Here is a tiny trained network, its code and every weight. The questions are about switching its units off for an input and a class, where a switched-off unit gives its printed mean instead of its output.

import numpy as np


def w(rows, s, z=0):
    codes = np.array(rows[::2]) - 128.0
    scale = np.full(codes.shape[1], s)
    scale[-1] = z or s
    return codes * scale


def norm(h):
    return h / np.sqrt((h * h).mean(-1, keepdims=True) + 1e-5)


def f(y):
    return y / 2 * (1 + np.tanh(0.7978845608 * (y + 0.044715 * y**3)))


def log_softmax(a):
    a = a - a.max(-1, keepdims=True)
    return a - np.log(np.exp(a).sum(-1, keepdims=True))


def net(x, mask):
    res = np.array(x, float).reshape(1, 4) / 4 @ E
    u = 0
    for l in range(3):
        y = f(norm(res) @ A[l][:, :-1].T + A[l][:, -1])
        res = res + np.where(mask[u : u + 6], y, B[l][:, -1]) @ B[l][:, :-1]
        u += 6
    return log_softmax(norm(res)[-1] @ U[:, :-1].T + U[:, -1])


A, B = {}, {}
E = w([
[99,85,71,164,228,112],'x0',
[156,73,152,96,128,248],'x1',
[77,71,5,172,47,206],'x2',
[27,113,102,12,147,162],'x3',
],0.0034)
A[0] = w([
[135,101,166,127,203,64,2],'0.n1',
[57,115,89,31,225,147,110],'0.n2',
[169,59,185,116,145,254,41],'0.n3',
[122,227,182,142,178,89,150],'0.n4',
[129,123,46,99,142,37,142],'0.n5',
[111,48,138,127,216,201,69],'0.n6',
],0.0063,0.0023)
B[0] = w([
[120,115,138,112,172,168,141],'0.n1',
[221,110,90,90,126,135,255],'0.n2',
[107,228,208,160,143,56,228],'0.n3',
[130,114,184,124,134,167,205],'0.n4',
[74,255,121,111,127,168,167],'0.n5',
[88,219,95,164,144,118,194],'0.n6',
],0.0068,0.0032)
A[1] = w([
[202,60,122,255,192,45,248],'1.n1',
[153,214,189,19,20,155,253],'1.n2',
[102,43,46,182,131,201,172],'1.n3',
[20,96,93,224,58,226,142],'1.n4',
[142,104,147,84,127,100,146],'1.n5',
[202,132,160,120,237,55,62],'1.n6',
],0.006,0.0011)
B[1] = w([
[149,110,2,81,127,195,173],'1.n1',
[154,158,65,177,84,124,254],'1.n2',
[174,104,169,13,108,110,170],'1.n3',
[141,173,177,40,115,22,202],'1.n4',
[155,62,77,86,16,118,134],'1.n5',
[51,98,159,77,65,148,178],'1.n6',
],0.0081,0.0058)
A[2] = w([
[65,210,155,133,209,157,160],'2.n1',
[110,94,168,101,158,172,78],'2.n2',
[53,120,32,57,210,172,153],'2.n3',
[127,76,191,57,80,151,142],'2.n4',
[153,66,156,160,214,22,2],'2.n5',
[161,46,74,113,1,154,162],'2.n6',
],0.0076,0.0037)
B[2] = w([
[134,194,84,159,51,59,173],'2.n1',
[153,127,116,67,50,31,121],'2.n2',
[253,128,120,151,86,191,226],'2.n3',
[130,68,156,74,174,8,191],'2.n4',
[120,178,94,197,131,114,108],'2.n5',
[221,66,85,114,188,157,253],'2.n6',
],0.0063,0.0055)
U = w([
[182,132,96,86,74,121,247],'0',
[185,86,71,80,135,159,206],'1',
[117,75,165,44,113,51,242],'2',
[102,189,124,149,81,86,235],'3',
[131,104,114,153,178,68,40],'4',
[1,44,195,163,126,136,2],'5',
[63,74,162,175,192,133,2],'6',
],0.009,0.0037)

Each question gives the input, the list of numbers given to net, and the class t.
The units are the neurons (one row each of A and B). Each row of codes is followed by its name. A weight is (code - 128) times the scale printed after its matrix; where a second scale follows, it is the last column's (A, B and U).
mask holds one flag per neuron, layer by layer. A switched-off neuron (its flag False) gives its mean, the last column of its row in B, instead of its output. The means were averaged over made-up inputs and are rounded, as every weight is.
A unit's drop is (log p(t) with every unit on - log p(t) with that unit switched off) / (log p(t) with every unit on - log p(t) with every unit switched off).
The circuit of an input: a set's keep is (log p(t) with only the set's units on - log p(t) with every unit switched off) / (log p(t) with every unit on - log p(t) with every unit switched off). Starting from the 12 units with the biggest drops (on a tie, the unit counted first), units are removed one at a time, each time the one whose removal leaves the highest keep (on an exact tie, the one counted first), for as long as the keep stays at least 0.8.
circuit, biggest first: the units of the circuit, biggest drop first
most important unit: the unit with the biggest drop
k most important neurons: the k neurons with the biggest drops, biggest first
k most important neurons of layer l: the k neurons of layer l with the biggest drops, biggest first
drop of u: that unit's drop, to one decimal
input [-3,-5,-3,1], class 3: most important unit : 0.n2
input [2,2,-5,-8], class 1: circuit, biggest first : [1.n1 1.n4]
input [3,-7,3,-3], class 3: circuit, biggest first : [0.n5 2.n6]
input [1,8,6,2], class 3: circuit, biggest first : [0.n3 0.n6 1.n1]
input [-7,-4,8,7], class 2: circuit, biggest first : [1.n4 1.n1 2.n3]
input [-4,7,-6,3], class 3: circuit, biggest first : [0.n3 1.n2 2.n6]
input [5,6,-3,3], class 3: 3 most important neurons : [0.n6 0.n3 2.n1]
input [-2,-6,5,-3], class 3: 3 most important neurons of layer 2 : [2.n6 2.n4 2.n3]
input [-6,5,7,4], class 2: circuit, biggest first : [1.n4 2.n4]
input [0,-6,7,-1], class 2: 2 most important neurons : [1.n4 0.n3]
input [2,8,-5,5], class 3: 3 most important neurons : [0.n6 0.n3 1.n3]
input [2,-8,-4,6], class 3: 3 most important neurons of layer 1 : [1.n1 1.n3 1.n2]
input [-5,8,5,6], class 3: 2 most important neurons : [0.n3 0.n6]
input [5,4,6,5], class 2: most important unit : 1.n3
input [-3,-5,-5,-8], class 1: 3 most important neurons : [1.n1 0.n3 1.n4]
input [-5,-3,3,-7], class 1: 2 most important neurons : [1.n1 2.n6]
input [5,-2,-7,-7], class 1: 4 most important neurons : [1.n1 0.n3 1.n4 2.n3]
input [1,5,-3,-3], class 3: 2 most important neurons : [0.n3 2.n1]
input [3,1,6,-3], class 2: 3 most important neurons of layer 1 : [1.n4 1.n3 1.n2]
input [-1,6,8,-1], class 2: most important neuron of layer 0 : [0.n5]
input [-5,-2,-6,-8], class 1: drop of 2.n6 : 0.2
input [-2,-1,-5,7], class 1: drop of 2.n6 : 0.4
input [-2,5,3,1], class 3: drop of 0.n3 : 0.7
input [-2,2,6,0], class 2: drop of 0.n4 : 0.0
